Small tables with named rows and columns. After each table, cells are looked up by row and column.

Vobuki:
|  | Ril | Pif | Rar | Lakidu | Fil |
|---|---|---|---|---|---|
| Zofo | 159 | 100 | 212 | 202 | 104 |
| Pagig | 158 | 156 | 199 | 197 | 79 |
| Zonadu | 117 | 174 | 147 | 105 | 96 |
| Sav | 76 | 208 | 63 | 83 | 157 |
| Delivud | 123 | 97 | 180 | 199 | 130 |
| Dunem | 153 | 162 | 92 | 128 | 167 |
| Maninav | 100 | 245 | 134 | 109 | 144 |

What is the Ril of Delivud in Vobuki?
123
What is the Fil of Zonadu in Vobuki?
96
What is the Pif of Maninav in Vobuki?
245
What is the Fil of Zofo in Vobuki?
104
What is the Rar of Sav in Vobuki?
63
What is the Ril of Maninav in Vobuki?
100
What is the Ril of Sav in Vobuki?
76
What is the Fil of Sav in Vobuki?
157
What is the Fil of Delivud in Vobuki?
130
What is the Rar of Dunem in Vobuki?
92
What is the Pif of Dunem in Vobuki?
162
What is the Lakidu of Zofo in Vobuki?
202
What is the Ril of Pagig in Vobuki?
158
What is the Lakidu of Maninav in Vobuki?
109
What is the Rar of Zonadu in Vobuki?
147
What is the Pif of Zofo in Vobuki?
100
What is the Pif of Delivud in Vobuki?
97

Table Zosovur
	Bakig	Pizufem
Fivev	0.74	0.80
Gedep	0.29	0.14
Pok	0.32	0.29
Pavevi	0.80	0.80
Tuzute	0.70	0.72
Gamilag	0.37	0.34
Dov	0.40	0.27
Bizab	0.67	0.74
Pas	0.25	0.30
Danur	0.63	0.58

What is the Bakig of Pavevi in Zosovur? 0.80
What is the Bakig of Gedep in Zosovur? 0.29
What is the Bakig of Danur in Zosovur? 0.63
What is the Bakig of Pok in Zosovur? 0.32
What is the Pizufem of Dov in Zosovur? 0.27
What is the Bakig of Fivev in Zosovur? 0.74
What is the Pizufem of Pavevi in Zosovur? 0.80
What is the Pizufem of Gedep in Zosovur? 0.14
What is the Pizufem of Bizab in Zosovur? 0.74
What is the Pizufem of Fivev in Zosovur? 0.80
What is the Pizufem of Danur in Zosovur? 0.58
What is the Bakig of Gamilag in Zosovur? 0.37
What is the Pizufem of Pok in Zosovur? 0.29
What is the Pizufem of Pas in Zosovur? 0.30
What is the Pizufem of Tuzute in Zosovur? 0.72
What is the Bakig of Tuzute in Zosovur? 0.70
What is the Bakig of Dov in Zosovur? 0.40
What is the Bakig of Pas in Zosovur? 0.25
What is the Bakig of Bizab in Zosovur? 0.67
What is the Pizufem of Gamilag in Zosovur? 0.34
Row with the largest Bakig: Pavevi

Daf =
	Nud	Ral	Dotodes	Gatok	Lonevat	Zuk	Foso
Nunazem	0.671	0.311	0.998	0.435	0.491	0.759	0.506
Suvofo	0.453	0.296	0.613	0.594	0.408	0.631	0.443
Sok	0.641	0.208	0.987	0.445	0.399	0.707	0.343
Biv	0.289	0.411	0.325	0.530	0.513	0.680	0.269

Nunazem, Nud -> 0.671
Nunazem, Ral -> 0.311
Suvofo, Nud -> 0.453
Suvofo, Ral -> 0.296
Suvofo, Gatok -> 0.594
Nunazem, Zuk -> 0.759
Nunazem, Gatok -> 0.435
Sok, Ral -> 0.208
Biv, Nud -> 0.289
Suvofo, Lonevat -> 0.408
Biv, Lonevat -> 0.513
Sok, Nud -> 0.641
Sok, Lonevat -> 0.399
Biv, Ral -> 0.411
Biv, Foso -> 0.269
Biv, Dotodes -> 0.325

Poda.csv
,Rakobu,Setukig,Leze,Vom,Rukosod,Kesari,Kom
Mil,4.8,3.4,6.3,6.5,7.1,5.1,6.1
Lere,1.7,3.6,7.1,4.3,5.2,5.2,6.6
Toki,2.9,5.0,7.0,7.4,6.7,4.7,3.1
Padep,3.1,3.6,6.8,7.7,7.3,4.0,4.5
Mok,8.7,6.7,8.2,7.7,2.3,6.7,2.8
Nibigen,3.2,6.1,7.6,7.4,4.2,5.2,6.1
Tikip,7.6,7.0,2.9,4.4,7.6,7.0,5.1
Gekamuz,2.5,4.0,7.4,6.7,2.6,4.4,6.9
Fik,3.6,3.5,5.9,4.2,5.3,8.3,8.1
Ver,0.8,3.2,4.9,4.3,4.9,5.2,6.9
Doriri,3.9,7.8,5.7,5.1,4.8,6.4,6.2
Lifenir,5.8,3.5,7.4,7.9,6.4,6.7,3.4

Kom of Lere is 6.6
Rakobu of Gekamuz is 2.5
Rukosod of Mil is 7.1
Rukosod of Mok is 2.3
Rakobu of Toki is 2.9
Rakobu of Doriri is 3.9
Setukig of Tikip is 7.0
Rukosod of Nibigen is 4.2
Kesari of Mil is 5.1
Row with the largest Rukosod: Tikip

Tufofi.csv
,Dukuva,Mep,Rego,Gutudid,Zabenu
Gog,-2.86,-3.81,-1.46,-9.55,-3.40
Deduba,-2.41,-2.34,-1.06,-8.06,-6.04
Fizek,-7.89,-3.62,-0.23,-6.35,1.98
Tosun,6.43,-1.93,-2.69,5.87,-3.27
Rufezo,-6.77,1.65,-5.34,-3.43,-2.14

Deduba, Gutudid -> -8.06
Gog, Gutudid -> -9.55
Gog, Mep -> -3.81
Gog, Zabenu -> -3.40
Fizek, Mep -> -3.62
Fizek, Rego -> -0.23
Rufezo, Zabenu -> -2.14
Rufezo, Mep -> 1.65
Tosun, Zabenu -> -3.27
Tosun, Gutudid -> 5.87
Fizek, Gutudid -> -6.35
Deduba, Dukuva -> -2.41
Tosun, Dukuva -> 6.43
Rufezo, Dukuva -> -6.77
Fizek, Dukuva -> -7.89
Tosun, Rego -> -2.69
Deduba, Zabenu -> -6.04

Fur =
          Telig  Nirosis     Zos   Zofat    Kifo  Zagubib     Mog  Morugof  Vumube
Kovaros  -49987    14781  -40255   20701   -8994   -54546  -12765   -16324   70886
Bonofes   76675    -1419   36947  -54810   -5842    13053   80302    -7341    -635
Perar    -50366   -28480  -53884  -20031   49481    44046   -2957    46497   49347
Lim      -26981    19810  -53565    6863   77354    15134  -33570    26456   16576
Nelob     33575    67119   25190    1126  -10345   -56612    5698    26310  -45663
Roki      30695    41146    2129   66406   52323    14124  -62127   -56920   -7553
Vuli      52520   -40815   39197  -34003  -13771    68491   44820   -39499   39136
Bokudol  -29588    24198   36078   72806  -38315    11451  -20583   -18252  -41334
Gepun    -35598    15429  -51100   12365   -9401   -53052  -14208   -19735   66411
Tesiser  -20034    -8652  -51659  -37021   68139    60207    8367    41045   38222
Dud      -42770    12823  -52906    9886   35483   -59555  -14525     9641   41533
Lotu      32075   -43189   54052  -16460  -11876    18411    5048     2417  -20710

What is the Zofat of Lim in Fur?
6863
What is the Mog of Vuli in Fur?
44820
What is the Zagubib of Bokudol in Fur?
11451
What is the Morugof of Tesiser in Fur?
41045
What is the Nirosis of Bokudol in Fur?
24198
What is the Zagubib of Tesiser in Fur?
60207
What is the Mog of Tesiser in Fur?
8367
What is the Zos of Bonofes in Fur?
36947
What is the Morugof of Lotu in Fur?
2417
What is the Vumube of Lotu in Fur?
-20710
What is the Telig of Kovaros in Fur?
-49987
What is the Nirosis of Lim in Fur?
19810
What is the Zos of Vuli in Fur?
39197

Meni =
	Mogu	Bori
Nipabo	456	149
Sedev	247	751
Bapifat	47	812

Mogu of Sedev: 247
Mogu of Nipabo: 456
Bori of Sedev: 751
Bori of Bapifat: 812
Bori of Nipabo: 149
Mogu of Bapifat: 47
Which row has the largest Mogu? Nipabo

Bif =
	Teda	Mot	Zur	Pok	Kirolef	Dena	Rudem	Berol
Bese	31.553	11.610	33.715	62.828	-26.232	-61.226	54.644	-30.003
Led	31.333	-2.755	-6.293	39.784	-24.901	-36.877	32.117	-30.024
Bize	5.360	11.591	39.012	39.501	-11.262	-46.971	28.770	28.225

Led, Dena: -36.877
Led, Mot: -2.755
Bese, Zur: 33.715
Led, Kirolef: -24.901
Bize, Berol: 28.225
Led, Teda: 31.333
Bese, Pok: 62.828
Bese, Berol: -30.003
Bese, Rudem: 54.644
Bese, Kirolef: -26.232
Bese, Teda: 31.553
Bize, Zur: 39.012
Bize, Mot: 11.591
Led, Berol: -30.024
Row with the largest Pok: Bese

Zoduru =
cols = Faz, Veka, Nomipo, Bug, Miv, Selebos, Vad
Zozonen: [289, -56, -361, 138, 166, 167, -362]
Gif: [601, -254, 50, -472, 135, 296, -795]
Raposan: [79, -47, -57, -586, -631, 135, -540]
Fus: [-12, -179, -509, -342, -194, 158, 179]
Zuvig: [78, -254, -505, 382, 177, 262, 263]
Dibev: [-5, 260, 91, -65, -204, -285, -789]
Lufad: [-178, -450, 362, -684, -396, -72, -49]
Sugine: [-160, -424, -25, -639, -343, 63, 176]

What is the Nomipo of Gif in Zoduru?
50
What is the Miv of Raposan in Zoduru?
-631
What is the Veka of Gif in Zoduru?
-254
What is the Veka of Zuvig in Zoduru?
-254
What is the Veka of Sugine in Zoduru?
-424
What is the Nomipo of Raposan in Zoduru?
-57
What is the Vad of Fus in Zoduru?
179
What is the Vad of Zozonen in Zoduru?
-362
What is the Nomipo of Zozonen in Zoduru?
-361
What is the Veka of Lufad in Zoduru?
-450
What is the Selebos of Sugine in Zoduru?
63
What is the Bug of Raposan in Zoduru?
-586
What is the Selebos of Zuvig in Zoduru?
262
What is the Vad of Lufad in Zoduru?
-49
What is the Bug of Sugine in Zoduru?
-639
What is the Bug of Zuvig in Zoduru?
382

